Rows are numbered. After the first six, each row is followed by the numbers of the five nearest rows among all rows above it, by straight-line distance, nearest first.
1: [  5  -5   3  -2   1  -9  -8  -6  -5   2  -5   1   2  -1   4  -1   1  -5
  -3  -1  -1   4   3   3   2  -4  27   7   3 -11   1  -4   0  -7  -1  -3
  -9   1  -9   2  -6   7   1  -7  -7  -2  11  -3 -10  -7  -7   7]
2: [  0   0   3   5 -21   1  -2   9   5  -7   3   1  -7   3   0   8   3   3
  24   5   2 -12  -4   4  -9 -15  30   0   2  -1 -12  -1   3   0  -7  -4
   8 -10   2   4  -3   3   0  -4   4 -10  -2   8   8  -8  -5  -1]
3: [-27  12   0  -1  18  45   3 -27  -8  44 -38   3 -45 -22  -8   7  -6   4
 -63   0  -8  -5  25   8  34  17  35  25 -11 -21  17   5  -3  -1 -13  -5
  -8   2 -22  12 -14 -11 -14  13  32  -5   0   6   0  26 -13  -2]
4: [ 15   3  -5  10 -21  -3  -2  24  -7 -25  -7 -12  31   5  12   3   0  14
  62 -10   3   2 -49 -26 -33   7  36 -18  -2  19 -20 -12  -4  -5  -9 -13
 -14   3  14  -6  -2   7   3  10 -17   7  22   1   7 -40   7 -16]
5: [  7  -6   8  -3   3   2  -4   1   0   2   7  -5  -3   4   0   4  -8   9
   8 -11 -10  -7   7   1   3   3  39   2  -6   5   3 -10  -5  -3  -5  -2
   4  -7   0   8   0  -1   5   2  -3   4   6   2 -16   1   4   0]
6: [-10  -9 -13   3   6   5  -8 -17  -7  12  -9   3  -7 -11   7  -6   5   8
  -1   1  -6  -1   1   6  10   2  30  -4  -2  -2  -4  -4   6   1  -3   2
  -2  -6  -4   3   3  -2  10  -5   1   4   1  -1   0  -2 -11  -5]
7: [  9   0   7  -6  -1  -5  -3  -2   3  -2  -4  -3   1  -6   1  -9  -5  10
 -13  -5  -1   5   3   3   5   1  34   0  -4   5   4  -7  -6   6  -4   6
   1  -1   0   0  -9   4   3  -2   1   2  10 -11   1   4   7  -4]
5 1 6 2 4
8: [  1   3  -5   2  -1  -4  -9   0  -1 -17 -12  -7  11 -16   4   1  -6  -7
   1  -6   5  -2   0 -10 -10   1  41   3   2   4   1  -7   7   0  -4  -2
   0  -6   4   5   4  -5  -2  -2 -12   2   9  -6   3  -4  14  -5]
7 1 5 6 2
9: [ -3   5  -4   3  -2  -6   4   3  -5   2   4  -5  -3   5  -3  -3   1 -10
   6  -8  -2  -1 -13  -1  -8   4  36  -3   3 -10   8   5   0   7  -1   3
  -5   4  -6   8  -7   7  -2   1   5   4  -3  -1  -1  -4   1  -2]
1 7 5 8 2
10: [  4   5   2   4   0  -5   4   2  -7  12  -8 -11  -3   5  -8   4 -16  -5
  -5 -10 -10   2  -1  -1   9   7  37  11   0   3   7   0   7  12  -1  -2
 -11  -3 -16  10   0   9   6   6 -11  -2   1  -9 -18  14  12  -3]
5 9 7 1 8
11: [ -1  -2  -2   9   9   3 -12   4  -4   6   0   0   6  -9  -2 -12  -1  -4
   3  -8   5  11  -7  -2   0   4  27   1   3  -7   1   1   6   1   2  -3
  -9 -10 -11   1  -5  -8   3   4  -7  -6   9  -5  -7   0  -3   0]
1 9 6 7 8
12: [ -2   2 -13  -1   5   3 -11   1  11  -5   4 -11  16  -5   8  -1   7   6
  10  -4   2   6  -1   1   0  -2  39   3   7  -2   0  -2  11   4  -2  -3
   0   0 -10  -3  -1  -4   0   4   0   9   2  -6  -5  -2   1  -5]
11 8 9 1 7
13: [  3  -5   2  -6  -1   0   0  -1   3   5  -7   0  -6   2   3  -3 -10  -1
  -3  -3   1 -10   8   4  -2  -3  36  -2  -1  -3   5   3   0  -3  -1   0
  -3   0  -7   1  -7   5  -2  -1  12   6   0   7   0   2   5  -2]
7 9 5 1 6
14: [ -5   4   4  11   4   2  -1  -1  11   4  -1   0   1  13   5  -3  -2   7
   5 -12  -8  -7   5   7  16   0  43  -1   1  -2   6   1   3   6   3   0
  -4   0  -5   7  -3   1   1   3  -9   1  -3   0 -13  -2 -10  -3]
5 13 9 12 1
15: [-4 -9  2  0 -4 -8 -2 -1  1 10  3 -2  7  0 -2  1 -2 -2 -2 -4 -2 -6  2  3
  6 -1 33  4 -5 -1 -1 -7 -2 -5  2 -6  1 -2  6 -1 -2  0 -1  4 -6 -3  5  1
  2 -1  1 -6]
13 5 1 7 14
16: [ -7   6   0 -12   6   9  -4  -7   1   6   7  -2   3  11  -2   2 -10  -6
  -6 -15 -11   3   3   2   6  -1  37   4  -5   0   3   5  -3   0  -7   3
  -3  -2 -12   7  -2   0   8   6 -11   1  -6  -1  -4   0  -5   5]
14 5 15 13 9
17: [  5   1  -5   0  -2  -8   7   2  -2   3 -10  -2   2  -4  -4   2 -16  -4
  -5  -9   7  -4   7  -5  -5  -6  30   2   3   5   8  -8   0  -5   2  -2
  -6   1  -8  -3  -6   6  -2  -7   3   5   6   5   1 -16   3  -8]
13 15 1 7 9
18: [  0 -12   5   2 -11  -2  -5   8  10  -2   8   0   5  -3   2 -11  -2   5
   2  -1   9   3   0   8   3  -5  23   7   3   6  -8   3   7  -3  -3  -1
   9   8  -1  -4   9   4  -8  -9   0   8  -3   6   4 -13  -5  -6]
15 13 12 2 17
19: [ -5   8  -8  -9   1   1  -6  -7  -4  -8  -6  -4   1   4   7 -13  -7  -6
  -2   4  16   5 -12   1   0  12  34   0   5   1   5   1   0   5   1  -3
  -5   1  -2   3 -20  -6  -4   2   5  -4  -2   4  -1  -3   7   9]
9 13 11 7 1
20: [  6   0   7 -10   2   3   0   0   1   3  -9  -1   7   1  -1  -5  -3  -6
   3  -4  -2 -10   4  -1   2  -6  25   3   8  -3   6   1  -4   0  -5  -2
   1  -3   3  -6   1  -4  -2 -11   2  -8  -2   2 -12  -5   1   3]
13 1 15 17 5
21: [  0   4  -1  -4  -1  -2  -5   1   1   6  -8  -3  -7  -4   9  -2 -10  -4
  -2  -8   0  -7   0  10   9  -7  27   5   0  -2   8  -1   0  12   2  -1
  -4 -14  -5   4   5   9  -2   5  -4   6   6  -2  -4  -2  -6  10]
13 1 15 20 14
22: [  0   6 -10   1   8   9  -4  -5   0 -12  -6  -6  10  -6  -3  -2   3  -8
  19  11  -7   1 -22 -13   3  11  35  -4   0   4 -11   6   5  -9  -4 -10
  -2   4  -1   8   0 -12  -6   4  -4   1   5 -14  13  -6   1  -7]
8 12 11 9 19
23: [  0 -13  -4  -1  -8  -6  -8   7   3  -2   0   1   1  -3   3   1   7  -2
   2  -2   1 -10   1  -1   7   5  40  -8  -2   8   5  -4   4   7  -5  -4
  -3  -2  -3  -3   8   6  -2  -3 -12   7  -1  10 -12  -3   1   1]
15 5 13 21 14
24: [  5  -4   0   0  -1   9   1  11   0   2  -4   5  -2   8   4 -11  -6  12
  -5   3   0  -5  -3   1  -8  -2  30 -11  -7  -1  -9   4  -4 -10   4  -3
   2 -11   3   4  -8  -4  -4  -1  10   4  -5   3   1   4  -1   4]
13 15 20 7 5
25: [  3   3   3   0   2  -2   6   0  -4   6  -1  -5  -8   2  -1  -7  -2  -4
  -1 -17   2   6  -3   3   7   0  26  -1 -17  -1   3   5  -5   9   3   2
  -3   0  -9  -5  -3  -1   8   4   6  -5   1  -3   1  -3   3   2]
9 7 13 21 15
26: [ -4   4   2  -2  -7  -6  -1  -1  -8 -11  -5   9  -1   3  -1  -7   1   0
  -4  -3   7   1  -3  -4   3  -9  40   4   6  -7  -2   2  10  -1  -3  -6
  -5  -3   4   2  -3   1   0   5 -10  -2   2  -2 -10  -1   7  -7]
15 1 8 9 20
27: [ 1 -2 -6  2  0 11  5 -4 -8  8  5  4 -3  0 10  2  2  1 -2 -7  3 -6  3 -4
  6  0 34  6 -7  2  1  3 -4  4 -2 11 -5 -3 -7  7 -4 -4  7 -5 -5  5 -5 -3
 -7  6  0  3]
16 25 13 5 6
28: [ -7  -5  -7  -8   6   1  -5 -12  -3  15 -13   8  -5   1  -8  -2   2   2
  -9  -3  -5   7   3   4   8   1  39  -2   6  -1   1   1   0   5  -2  -2
  -2   3 -13   9   2  -3   4  -4   3  -2  -3   1   3  15  -3   3]
6 13 16 27 15
29: [  4   9 -14   3   4   2   5   4   3   6  -8  -1   0 -17 -10 -13   0 -14
   6   1  -2  -6 -16   1   6   7  38 -10  -2  -1   4   1  -4  -3   3   8
  -2  -1 -14   5 -11  -7   2  -5  -8   5   5  -6  -5   6   6  -3]
9 11 27 25 13
30: [ -4   2  -1   5   7  -4   0  -5  -5   4 -10  -2   5  -8  -2  -5   3 -12
  -1  -4   3   8   6  -5   9  14  25   3 -13   3   1   3   2   5   1  -8
 -10   3  -4   2  -1   0   7   3  -4  10   3  -2  -4   1  13   2]
25 11 15 27 1
31: [  7   7  -3  -1  -3  -4   2   2   3   1   2   0   0 -12  -8  12   8  -3
   0   1  -1   6   6  13  -3   1  37   9   2  -6   3   5   2   0   9  -7
 -11  -3   2  -6  -2  -5  -1  -5   1  -1   1   2   1  -5   2  -2]
15 1 13 20 9
32: [ -3   5   1  -9   3  -9   1  -9  -5  10  -4   5  -5  -5  11 -11  -1  -3
   1  -6  -2   1  -4  11   3  -4  31   3  -3   4   1   2   5   5  -6  -5
  -6   0  -8   5  -4   4  -3  -7  -1  14  -1   2 -11  -6  10  -4]
13 21 1 30 9
33: [  2  -6   6  -1  -3  -7  -7  -7   7   5   3   2   8  -5  -2  -3  -3  -2
  -1  -8  -2  -7  -1   5   2  -2  35  12   0   3   1   2   1   4   2   1
  -4   6 -12   9  -4  10  -2  -2  -4   2   5   4   0 -11   0  -6]
15 1 13 32 17
34: [ 10  14 -16  -1   3  12  -9 -10  -4  -6 -17   0   6  -7 -11  -6  -7 -18
  13   4   0   2 -26 -14   2  17  37 -10  -9  -6  -7  14  -5  -7   0  -9
   2  -3  -5   0 -11 -12  -4  -2  -1  -3   2  -9  14  16  -4  -3]
22 29 19 11 9
35: [-6 -5  1 -2  0 -1 -5  4 -3 -2  3 -7 -3  8  6  4  0 -1  1 -6  6 -4  0 -2
  7 -6 28 10  3  6  5 -7 15  3 -2 -4  1 -6 -4  1  3 -5  5 -4 -5 -7  4 14
 -9 -6  4 -5]
15 23 26 20 5
36: [ -1  11  -7   3  13  -2  -4   0 -16   1 -12  -1 -12   7 -12  11  -1  -7
   1 -12  -4  -3  -5   0  16   0  30   0  -5 -11  16  11   1   5   8  -5
  -1   1 -10   2   2  -5   8  10   1  -2  -2  -8   9   8  -4  12]
25 28 9 21 16
37: [  3  -3   4   5  13   4   3  -4  -1   5  12   4  -1   8   3  16   3   8
 -10   3   4  -8   0   4  -1   5  33   0   3  -2   8   0   5   0   1   4
   4   2   3   1  -3  -3  -3   7   5 -10  -1   9  -1   9  -2   0]
15 13 27 35 5
38: [  1  -4   1  -5  -6 -10  -8  -4   8  -3  -2  -5  11   0   1 -10   7  -2
   2  -1   0   1  -2   0 -10  -4  34   5  11   2  -5  -3  -8   1  10  -1
   1   0   1   8   2   6   3   6   3  15   0  14   3  -3  -1 -14]
33 15 13 18 12
39: [  2  -4   5   7 -12  -1  -5   0  11  -3  -3  -1  -5   1   1  -8  -5  12
  11   4  -2  -1  -1   4   1   2  29   0   2  -4  -2  -1   3   6 -11   1
  -3 -16   0  -1   3   4  -4  -8   3  -1  -2  10   5  -2   9  -6]
13 2 18 15 23
40: [  4   9 -11  -2  -7   2  -3   1  -4  -8  13   6   4 -13  -3   3   2 -16
   3   7   6   7  -2  -4  -8  11  35   0  -6   0   2   3   1  -7  -4   3
   0  -2   4   0  -2  -8 -21   3  -8   5   2  -6  11   7  11   0]
8 31 22 9 15
41: [  1  13 -15   3  -8 -18   4  -4  -9  -7   8   2   1 -11  15   6   4  -8
   0  -3   0   6  -2   5   0   4  27 -11   4   0  -1  16  -3  -6   2  -8
   3   4  21  -1   1  -6   1   5  -3   2   6  -3  11  -8   6  14]
40 31 15 9 26
42: [  4   5   0 -13   2  -2  -7   2   0  -3   0   8   9  -4   6  -1   6 -12
  -5  -1   3   2  -5  -6   3  11  31   4  -7   5   0  -5   9  -4   1   4
  -6 -10   0   1  -3   1  -4   1  -3   2   6  -9   4   5   3  -1]
40 15 7 30 8
43: [  4  -6   9   4   1   3  -1   5  -3  -2  12  -7   5  -1   3 -13   0  -2
   8 -11  -5   3   5  -2   8   4  25   1  -1  -4   0  -1  -1   7  -4   1
   8  -5  -3  -4  -6  -6  -3  -6   5  -2  -1   0   1   0   5  -7]
25 15 20 39 7
44: [ -2 -10  11   2  -2  -8  10   0  -2   4   0  -4  12   7   1  18  -5  12
   0  -1   1  -7   6   2   4  -5  31   9 -10  -6   4  -7   2   8  -2  -8
  -1  -7  -5  -4   4   6   3 -10  -6   5   5   3  -3  -2   0  -1]
15 35 5 33 1
45: [ -3  -8   3  11  -9  -5  -7   7  -7  -6   7  -5   2  -2  -8   1  -2   5
   9   8  11  -8 -10   0 -12   1  28   0  11   1 -13  -5   0   1  -9  -1
   0  -6   2   0  -3   3   5   7  -5   5   5   6   6 -15   5   0]
2 39 15 18 38
46: [  4   5 -14  -3 -10  -2 -12   7  -1 -16 -19   1  10  -7   2 -10   7   1
  26   6  15   1 -16 -11 -19   6  38 -13   2   2  -2   5   0 -11   1  -7
  -1   4   8   1  -8  -9   2   4  -2  -3   3   0   7  -7   3  -1]
22 8 19 45 34
47: [ -1 -10  20   1 -14   2   1  16  10 -14  -9  -9   5  10   3   4   0  17
  43   6  -6   0 -10 -14 -18  -2  34  -7   2  10 -20 -18   1   4  -9 -11
  -6  -9   4   7   3   6   5   6  -8  -1   6  12   3 -23  -1 -14]
2 45 39 46 38
48: [ -8 -12  14  -5  -3   1   5   1   2   8 -12  -4   3  13   0   8  -4  13
  -4   6  -5  -1   5   8   0  -5  30  -4  -3  -6   1  -9  -1  -5   1   7
  11  -1   5   4  -1  13   3  -1  17  -2   0  10  -6   3  -4   5]
13 44 15 24 37
49: [-1  3  2 -7  1 -7  0 -1 -9 -3 11  2  9 -7 -2 -1  7  1  4 -3  1 -5 -8  4
  5  8 30 -2  7  2 -3  2  8 -8  0 -4 -3 -2  4 -2  6 -5  2  0 -4  2  0 -5
  0  1  1 -5]
15 42 26 31 43
50: [  0   2   0   4  -3  -3  -7   1   1   1   4   6  10  -2   3  -5   6   0
 -10   1   6  -3  -1  -7  -8  -5  31  -1  -1   8   3  -3   1  -8   1   2
   3  -3  -4   6   5  -7   3   7  -5  -6   7  -2   0  -1  -4   4]
15 42 49 11 26
51: [ -1  -8  -4   3  -1   0   3  -6  -6   9  -1  -4  -1   2   2  13   2  -1
  -5   1   1   4   0  -4   1   5  29  -4   2   4  -4   5  -1 -11  -1   2
   6  -4  -1   9   2  -3   0   1  -1   1  -3  -6   0   9   5  -5]
15 27 49 50 37
52: [  8 -13  17   8 -16  12  -4   1   6  -6  -8  -4   8  16   6   0   8  22
  47 -12  -2   1  -4 -16  -8  -6  37  -8   9  16 -25 -15   1  20  -6  -3
  -1  -9  -4  -6  -1   4  -4 -11 -13   9   0  11  -9 -22  -6 -19]
47 2 39 45 23
53: [ -4  -4   1  -3   8   3   4  -1  -8  13   5   0  -7  -4   1   8  -5  -2
  -7  -9  -6   3   7  -2   4  14  39   3  -7  -3   5   6   3   9   5   8
  -6 -16  -9  -2  -4  -5  -4   7  -6  -5  -5  -2  -2   4  -1  12]
27 16 25 51 21
54: [ -2  -4  15   8 -14  -6   1  13  -1  -9  12  -5  -3  -8   9  -1  11  -9
   3   6   8   6  -1  -4  -2  -4  33   0  -6   5 -17 -13   9  -9 -15  -4
  10  -2  20  -1  10   0 -14  -6   0   1   1   5   8 -16  12  -5]
18 45 2 15 39
55: [  4  -9   8   8  -1   2  -3   1   3   1   2   2  -1  11   7  -9   5  16
  -6 -11  -3  -4   0  -5  -3  -8  38  -3  -1   2  -2  -3  -7   0   4  -3
   8  -2  10  -9  -3   0 -12  15   7  -3  -8   9   6   2   2   0]
24 15 37 13 43
56: [  9   4 -10   6 -13 -17  -2   4   1   1 -12   2   3  -7   3   4   4  -8
   6   1   6   7 -10  -2  -1  -7  45   4   4  -1  -2  -3  10   8  -5  -3
  -8   1  -2  12  -1  10  -3  -2  -9   6  -1  -8 -15  -5  20  -6]
26 8 32 9 23
57: [ 2  0 -4 -2 -5 -2 -2  8  5  6 -2 -1  0 -8  8 -2  2 -1  6 -8  4 -5 -8 -4
  8 -3 28 -1 -3  7 -2 -7  1  6 -5 -5 -2 -7  1  5  0  4 -2 -6 -1  4  5  7
 -4  0  3  1]
23 15 21 35 32
58: [ -3  -3   1  -1  -1  -8  -7   5  -4  -3   1   7   7  -5   2 -12  -3  -3
   1   5  -4   1   1  -5  -7  -6  33   5  -7   5   3  -1   0   1  -6   0
  -2  -1   6  -6   0   2  -1  -3   5   3   2   7   8  -2  -1  -3]
15 50 57 13 42
59: [  6  17 -19   7  14   8   2  -6 -10  -3 -11   0  -8 -11  -9  -1 -14  -4
 -13   2  -1   1  12  -5   6  20  34  14  -8  -6  -1   1  -3  -1   3   5
  -8  -7  -8   0   4  -3   4   0   4   0   2 -15   1  12   8   6]
30 53 27 36 42
60: [ -5   4   7  -3  19  25   3  -4  -1  36 -28 -13   1   2  -2   1 -19   8
   6   0  -9   8   7  -1  27  10  34   2  -6   0   8  -6  -2  19   4  -5
 -12   4 -22   8 -14   0  10  11  -1   0  -5   0 -11  20 -25  -5]
28 10 14 16 53
61: [ -2  -9  26  16 -28   4  -8  23   7  -7   2 -11 -23   3  10   0   8   6
  22 -15   5   8   6 -13 -10 -12  32  14   3   5 -25 -27  -6  -1 -21   9
   1   1  21  12   3  23 -19   0  -3   1  13  21 -12 -34  12 -15]
54 47 52 2 45
62: [  7  11 -13   0 -19 -16  -1  -6   3 -19   8  -5  20  -9  -3  -4   6 -16
  21  13   8  -3 -21  -7 -20   1  42 -16   2   0   4   6  -6  -7   4  -5
  -2  -4   3   0  -1  -5   1  -6  -9   9   3 -24  11 -14  16   4]
46 40 22 8 41
63: [ 13  25 -35  -1  -1 -22   5 -21   4  -7  15   1  21 -20   3  17  -5 -31
  -4   0  -2   0 -25   8  -7  21  47  -7  -5  -7  16  27  -1 -19   9 -10
   8  -1   1   4  -5  -4  14  -7   3  11   6 -20  14  18  21  10]
62 41 40 34 29
64: [  2   1  -6 -13   1   4   8  -2  -1 -12   5  -3   9  -7   2   1   0  -3
   4   9   5  -2  -7   0   0  -2  33  -2  -2  -5  -9  -2  -1  -5   2   3
   7  -4  11  -7   4  -8 -10   3  -1   2   6  -4   7  -4   2  -3]
49 40 42 15 58
65: [  4   9  -1  16 -15   0   6  28   2 -18  -5 -19   4  -7   5 -12  17  -3
  27  -4  19  -8 -14  -9  -8   0  40  -1  -2   7 -21 -10  -6 -11 -21  -7
  -1 -10   7  -3   3  -3  -4   7  -2  -9  -3   2   3  -9  16  -5]
54 46 45 2 57
66: [ -1  -6   5  10  -9  -1  -6   2  19  -4   3  -4  12 -14   4  -9   5  -8
   9  -7  -3   0  -4  -2   1   5  32   6   2   3   3   0   1  -4  -8 -11
 -12   1  -7   6  -1   8   1  -4  -3   2   6  -3 -10  -7  17  -9]
33 57 12 23 15
67: [ -3  17 -15   7   3 -12   9  -9  -1  -4  14   3   6 -17  -7   9   8 -17
 -13  -4   4   7   3   5 -23   9  28   0   4   1  -1  10  -5  -5  -6  -3
   3  -1  10   7  15 -12  -3   2   2   3   1 -10  15  -4  17  -3]
40 41 31 49 51
68: [ -3  10   0  14 -34  17   2  34  -8 -20 -15 -25 -21   2   0  -2  19  17
  28  -2  14  -5 -29 -40 -19   8  22  10   3  14 -47 -39  -3 -23 -29 -10
 -18  -6  21   8  13  -4 -30  19  14  -8   4  15  11 -29  22 -28]
65 61 47 54 4
69: [ 7  3 -6 -2 -9 -3 -7  5  5 -3  2  2  5  0 -1 -5 -1 -2  0  1  3  2  0 10
 -1 -1 32 -1  1  1  0 -9  4  1 -5 -5 -7 -8 -7  3  1 -4  0 -9 -1  2  0  3
  8  2  2 -7]
57 39 58 15 31
70: [  0   0   4  -4  -4   6   1  -1  -5   3   6   1  10   8  -5  -2  -3   8
  -5  11   2  -3  -8   4  -3  -1  33   4  -6   7   1 -11  -6  -5   1  -2
  -6   3   2   0   9  -6   0   3   7   1  -4  -7  10  -2  -5  10]
50 15 58 69 49
71: [  2   5  -2   1   2   7   4  -1   7   2   5   0  -4   0 -11   9  -6  -2
 -11   7   2  12   7   9   1  -3  31  -1  -1  -5  -8   6   1  -2   9   4
  -3 -14   2  -6  -2  -1   3  -1  -3   4  -1   0  -5  -2   0  -1]
31 51 69 15 13
72: [-4  3  7  4 -3 -5 -7  4  4  1 -2 -3  3 -7  6  0  7 -4  2 -1 -8 -6 -2  0
  2 -6 37  1  3 -4  0  4  0  7 -1  4 -7  1  5  4 -3 11 -7  0 -8  6  6 -1
  0  7  6  0]
57 15 33 58 9
73: [  1  -4  10  -1 -13 -12   2  15   1  -3  17   3   3   1   9  -6  10   4
  -1  -7   8   1   6   3  -6 -13  24  10   8  -2   5   0   5   9  -1   1
  -6  -5   5  -1   6   7  -1  -2 -11   0   1   8 -11  -7  10  -8]
35 26 18 72 57
